Here is a tiny trained network, its code and every weight. The questions are about switching its units off for an input and a class, where a switched-off unit gives its printed mean instead of its output.

import numpy as np


def w(rows, s, z=0):
    codes = np.array(rows[::2]) - 128.0
    scale = np.full(codes.shape[1], s)
    scale[-1] = z or s
    return codes * scale


def norm(h):
    return h / np.sqrt((h * h).mean(-1, keepdims=True) + 1e-5)


def f(y):
    return np.maximum(y, 0)


def log_softmax(a):
    a = a - a.max(-1, keepdims=True)
    return a - np.log(np.exp(a).sum(-1, keepdims=True))


def net(x, mask):
    res = np.array(x, float).reshape(1, 3) / 4 @ E
    u = 0
    for l in range(2):
        y = f(norm(res) @ A[l][:, :-1].T + A[l][:, -1])
        res = res + np.where(mask[u : u + 15], y, B[l][:, -1]) @ B[l][:, :-1]
        u += 15
    return log_softmax(norm(res)[-1] @ U[:, :-1].T + U[:, -1])


A, B = {}, {}
E = w([
[118,17,164,80,128,245,244,146,139,38],'x0',
[35,46,63,167,96,206,27,252,68,171],'x1',
[114,73,207,240,33,101,76,65,144,56],'x2',
],0.0044)
A[0] = w([
[161,228,188,133,124,75,130,143,112,126,111],'L0N1',
[161,145,209,110,155,155,177,139,109,79,105],'L0N2',
[233,100,235,127,160,51,150,177,3,148,60],'L0N3',
[185,98,168,144,162,99,69,166,51,182,52],'L0N4',
[69,170,63,130,153,117,104,98,192,157,73],'L0N5',
[128,123,17,159,153,106,207,120,101,149,4],'L0N6',
[50,167,129,122,93,182,128,181,127,95,184],'L0N7',
[92,227,112,127,105,137,94,135,149,93,93],'L0N8',
[163,101,155,73,190,97,119,131,148,209,103],'L0N9',
[110,86,55,124,222,93,151,117,125,192,34],'L0N10',
[113,149,143,148,125,88,133,113,128,153,126],'L0N11',
[157,117,141,153,159,127,126,129,109,139,89],'L0N12',
[118,48,131,189,141,64,113,62,149,158,164],'L0N13',
[155,89,164,128,142,137,66,183,82,150,197],'L0N14',
[63,248,114,118,84,108,102,121,186,122,76],'L0N15',
],0.004,0.003)
B[0] = w([
[46,86,25,156,125,136,121,73,178,154,235],'L0N1',
[159,98,2,157,109,129,144,89,126,152,220],'L0N2',
[108,117,117,98,94,115,125,112,169,137,145],'L0N3',
[121,64,134,96,130,79,159,88,168,131,178],'L0N4',
[189,96,103,125,117,123,146,132,67,128,182],'L0N5',
[110,200,121,142,96,140,171,186,93,76,139],'L0N6',
[186,131,55,132,98,125,167,89,146,126,239],'L0N7',
[175,94,127,137,136,129,148,130,98,144,173],'L0N8',
[136,204,151,132,82,168,117,146,118,68,185],'L0N9',
[142,205,125,125,85,174,113,141,112,61,171],'L0N10',
[189,86,136,147,137,123,156,151,103,128,188],'L0N11',
[153,129,128,98,124,134,117,131,125,115,128],'L0N12',
[175,249,95,82,102,201,153,178,93,96,244],'L0N13',
[130,140,47,129,126,115,165,38,185,125,254],'L0N14',
[207,72,113,142,147,118,152,128,59,132,204],'L0N15',
],0.0075,0.0027)
A[1] = w([
[96,13,222,91,172,185,194,168,146,108,7],'L1N1',
[113,182,108,119,102,104,102,120,163,136,172],'L1N2',
[101,185,196,130,120,156,124,175,101,88,69],'L1N3',
[18,64,100,106,106,153,22,183,163,171,25],'L1N4',
[176,102,99,107,161,169,127,96,127,188,119],'L1N5',
[161,168,159,82,106,129,133,122,149,90,112],'L1N6',
[47,173,118,173,150,150,78,120,136,131,71],'L1N7',
[117,191,150,49,208,135,110,212,140,211,98],'L1N8',
[99,146,254,216,42,122,38,125,124,49,27],'L1N9',
[134,160,208,98,183,30,141,50,168,131,87],'L1N10',
[136,134,82,142,99,141,130,138,154,87,205],'L1N11',
[105,114,88,192,135,141,61,179,92,161,59],'L1N12',
[172,128,139,155,115,167,118,176,32,118,91],'L1N13',
[145,88,104,162,93,94,109,90,145,120,166],'L1N14',
[141,167,172,166,159,22,17,148,99,231,14],'L1N15',
],0.008,0.0014)
B[1] = w([
[218,101,99,176,113,86,36,95,47,117,171],'L1N1',
[128,38,184,119,126,157,162,141,119,82,190],'L1N2',
[98,113,160,137,149,70,139,107,120,147,134],'L1N3',
[132,177,159,140,138,93,208,36,228,157,178],'L1N4',
[82,128,200,159,95,127,81,149,130,102,221],'L1N5',
[70,98,93,155,112,142,63,169,133,172,168],'L1N6',
[89,110,114,166,92,121,73,155,114,150,142],'L1N7',
[122,209,161,96,128,169,133,199,106,84,160],'L1N8',
[121,245,124,39,174,168,155,226,101,121,171],'L1N9',
[66,115,98,166,119,159,148,99,211,192,168],'L1N10',
[140,134,172,137,167,60,107,110,115,169,254],'L1N11',
[116,133,114,153,135,145,170,71,195,152,198],'L1N12',
[83,98,154,109,141,117,137,119,164,121,163],'L1N13',
[97,151,119,80,154,159,127,190,112,129,237],'L1N14',
[220,1,124,134,115,137,100,99,40,49,194],'L1N15',
],0.0093,0.0067)
U = w([
[217,41,96,161,120,135,97,88,72,87,172],'0',
[88,137,96,168,125,141,176,54,250,186,159],'1',
[120,223,129,73,149,179,136,217,106,97,173],'2',
[68,95,184,134,147,56,83,155,112,155,116],'3',
[150,128,136,101,69,93,119,151,173,135,1],'4',
],0.013,0.0043)

Each question gives the input, the list of numbers given to net, and the class t.
The units are the neurons (one row each of A and B). Each row of codes is followed by its name. A weight is (code - 128) times the scale printed after its matrix; where a second scale follows, it is the last column's (A, B and U).
mask holds one flag per neuron, layer by layer. A switched-off neuron (its flag False) gives its mean, the last column of its row in B, instead of its output. The means were averaged over made-up inputs and are rounded, as every weight is.
A unit's drop is (log p(t) with every unit on - log p(t) with that unit switched off) / (log p(t) with every unit on - log p(t) with every unit switched off).
The circuit of an input: a set's keep is (log p(t) with only the set's units on - log p(t) with every unit switched off) / (log p(t) with every unit on - log p(t) with every unit switched off). Starting from the 12 units with the biggest drops (on a tie, the unit counted first), units are removed one at a time, each time the one whose removal leaves the highest keep (on an exact tie, the one counted first), for as long as the keep stays at least 0.8.
circuit, biggest first: the units of the circuit, biggest drop first
unit that matters most: the unit with the biggest drop
top k neurons: the k neurons with the biggest drops, biggest first
top k neurons in layer l: the k neurons of layer l with the biggest drops, biggest first
drop when u is switched off: that unit's drop, to one decimal
input [-1,4,4], class 1: top 2 neurons -> [L1N15; L0N9]
input [4,5,-5], class 1: circuit, biggest first -> [L0N13; L1N4]
input [7,6,-4], class 0: top 2 neurons -> [L1N1; L0N1]
input [-5,6,-5], class 1: unit that matters most -> L1N12
input [-2,3,0], class 3: top 2 neurons -> [L0N14; L1N15]
input [-6,-6,7], class 2: top 3 neurons -> [L1N9; L0N14; L1N14]
input [-2,8,8], class 1: top 2 neurons -> [L1N4; L1N12]
input [-1,-3,3], class 3: top 3 neurons -> [L1N15; L0N13; L1N9]
input [-5,6,7], class 2: top 2 neurons -> [L1N9; L0N1]
input [-3,-3,2], class 3: top 3 neurons in layer 0 -> [L0N1; L0N13; L0N7]
input [5,-6,5], class 1: top 2 neurons -> [L1N15; L1N10]
input [0,7,-7], class 1: top 2 neurons -> [L1N4; L0N13]
input [-6,5,4], class 0: top 2 neurons -> [L1N15; L0N1]
input [-3,3,0], class 3: top 2 neurons -> [L0N14; L1N15]
input [-8,6,-8], class 0: top 3 neurons -> [L1N15; L0N13; L1N14]
input [-8,7,-7], class 0: top 2 neurons -> [L1N15; L0N13]
input [-4,6,2], class 1: top neuron -> [L1N4]
input [2,3,6], class 2: drop when L0N3 is switched off -> 0.0
input [-7,6,-2], class 0: drop when L1N15 is switched off -> 3.6
input [-3,2,5], class 2: drop when L1N9 is switched off -> 0.2
input [-7,4,-1], class 0: drop when L1N15 is switched off -> 0.6
